In the rows, 100 means zero.
Each row is followed by its group and then its class within the group.
115; 100; 46; 119; 108; 113; 91; 99; 85; 92; 94; 114; 110; 119; 108; 115; 103; 110; 79; 71; 89; 58; 90; 72; 100; 121; 135; 102; 74; 107; 117; 101; 97; 116; 92; 136
<18>:Nipo
90; 108; 108; 110; 92; 116; 97; 98; 103; 101; 97; 97; 113; 115; 124; 104; 98; 116; 100; 66; 94; 117; 81; 65; 95; 119; 103; 82; 105; 100; 107; 91; 90; 108; 141; 150
<10>:komu
94; 90; 82; 100; 95; 104; 127; 97; 101; 104; 101; 105; 112; 133; 121; 102; 96; 115; 99; 73; 104; 126; 87; 72; 98; 120; 115; 68; 96; 108; 106; 84; 100; 95; 130; 130
<10>:komu
108; 102; 103; 105; 106; 113; 99; 97; 96; 103; 91; 98; 115; 115; 133; 95; 90; 113; 88; 61; 89; 107; 113; 71; 96; 100; 109; 88; 106; 105; 102; 88; 101; 108; 138; 142
<10>:Lubas
109; 98; 33; 127; 126; 111; 88; 87; 85; 86; 89; 108; 103; 107; 118; 117; 79; 119; 76; 64; 87; 53; 88; 62; 99; 127; 137; 107; 86; 101; 121; 141; 98; 113; 87; 132
<18>:Nipo
110; 103; 127; 101; 96; 94; 99; 107; 94; 104; 90; 104; 111; 135; 115; 91; 96; 115; 104; 67; 96; 106; 102; 72; 95; 101; 111; 87; 117; 106; 113; 83; 100; 100; 102; 149
<10>:makov
113; 105; 50; 114; 110; 99; 88; 103; 82; 90; 100; 94; 109; 109; 116; 109; 90; 104; 76; 75; 100; 64; 98; 83; 91; 113; 134; 108; 86; 101; 113; 105; 98; 118; 76; 117
<18>:Nipo
98; 104; 104; 98; 99; 103; 86; 102; 79; 101; 103; 80; 102; 134; 128; 94; 90; 111; 93; 67; 97; 115; 110; 84; 94; 118; 95; 92; 103; 122; 106; 92; 106; 107; 142; 124
<10>:Lubas
95; 113; 91; 120; 104; 117; 100; 103; 106; 95; 106; 101; 109; 150; 126; 107; 84; 123; 88; 46; 101; 120; 103; 75; 93; 121; 103; 94; 104; 105; 118; 92; 98; 102; 138; 148
<10>:Lubas
102; 109; 103; 105; 114; 97; 102; 104; 92; 104; 103; 98; 111; 123; 128; 102; 91; 114; 87; 55; 100; 109; 109; 69; 92; 106; 117; 91; 116; 113; 118; 90; 108; 100; 115; 145
<10>:Lubas
106; 99; 103; 123; 100; 101; 105; 107; 83; 89; 94; 101; 112; 124; 102; 112; 91; 99; 101; 77; 93; 74; 102; 94; 96; 109; 139; 99; 90; 97; 105; 95; 95; 118; 95; 117
<18>:vid
95; 100; 122; 112; 100; 103; 104; 99; 95; 102; 95; 104; 112; 144; 117; 101; 97; 101; 104; 75; 96; 99; 88; 89; 93; 127; 100; 81; 109; 104; 112; 100; 108; 104; 131; 139
<10>:makov
93; 94; 77; 89; 82; 93; 93; 115; 85; 91; 97; 100; 112; 137; 118; 104; 100; 107; 103; 66; 96; 96; 88; 79; 91; 111; 115; 103; 124; 116; 117; 94; 105; 101; 88; 128
<10>:makov
112; 91; 41; 115; 112; 78; 87; 89; 73; 90; 89; 95; 112; 94; 108; 123; 94; 107; 95; 79; 82; 71; 95; 70; 103; 105; 143; 104; 80; 111; 114; 98; 97; 113; 81; 115
<18>:Nipo
102; 91; 50; 116; 109; 97; 98; 93; 78; 88; 90; 106; 109; 131; 110; 111; 85; 107; 87; 70; 82; 54; 87; 67; 95; 115; 142; 105; 81; 106; 116; 48; 92; 121; 71; 125
<18>:zugo
95; 108; 80; 105; 106; 96; 87; 93; 78; 89; 100; 110; 108; 119; 113; 111; 85; 104; 96; 80; 98; 72; 92; 75; 98; 92; 109; 96; 88; 109; 114; 105; 98; 114; 98; 97
<18>:vid
105; 105; 132; 112; 91; 107; 104; 108; 71; 106; 103; 92; 108; 135; 120; 97; 99; 112; 89; 68; 104; 108; 99; 90; 98; 122; 118; 94; 109; 109; 112; 84; 103; 110; 125; 133
<10>:makov
115; 101; 61; 123; 111; 100; 82; 99; 84; 93; 100; 102; 108; 122; 104; 123; 91; 109; 84; 69; 86; 63; 97; 74; 99; 108; 150; 114; 95; 97; 109; 100; 91; 112; 85; 137
<18>:Nipo
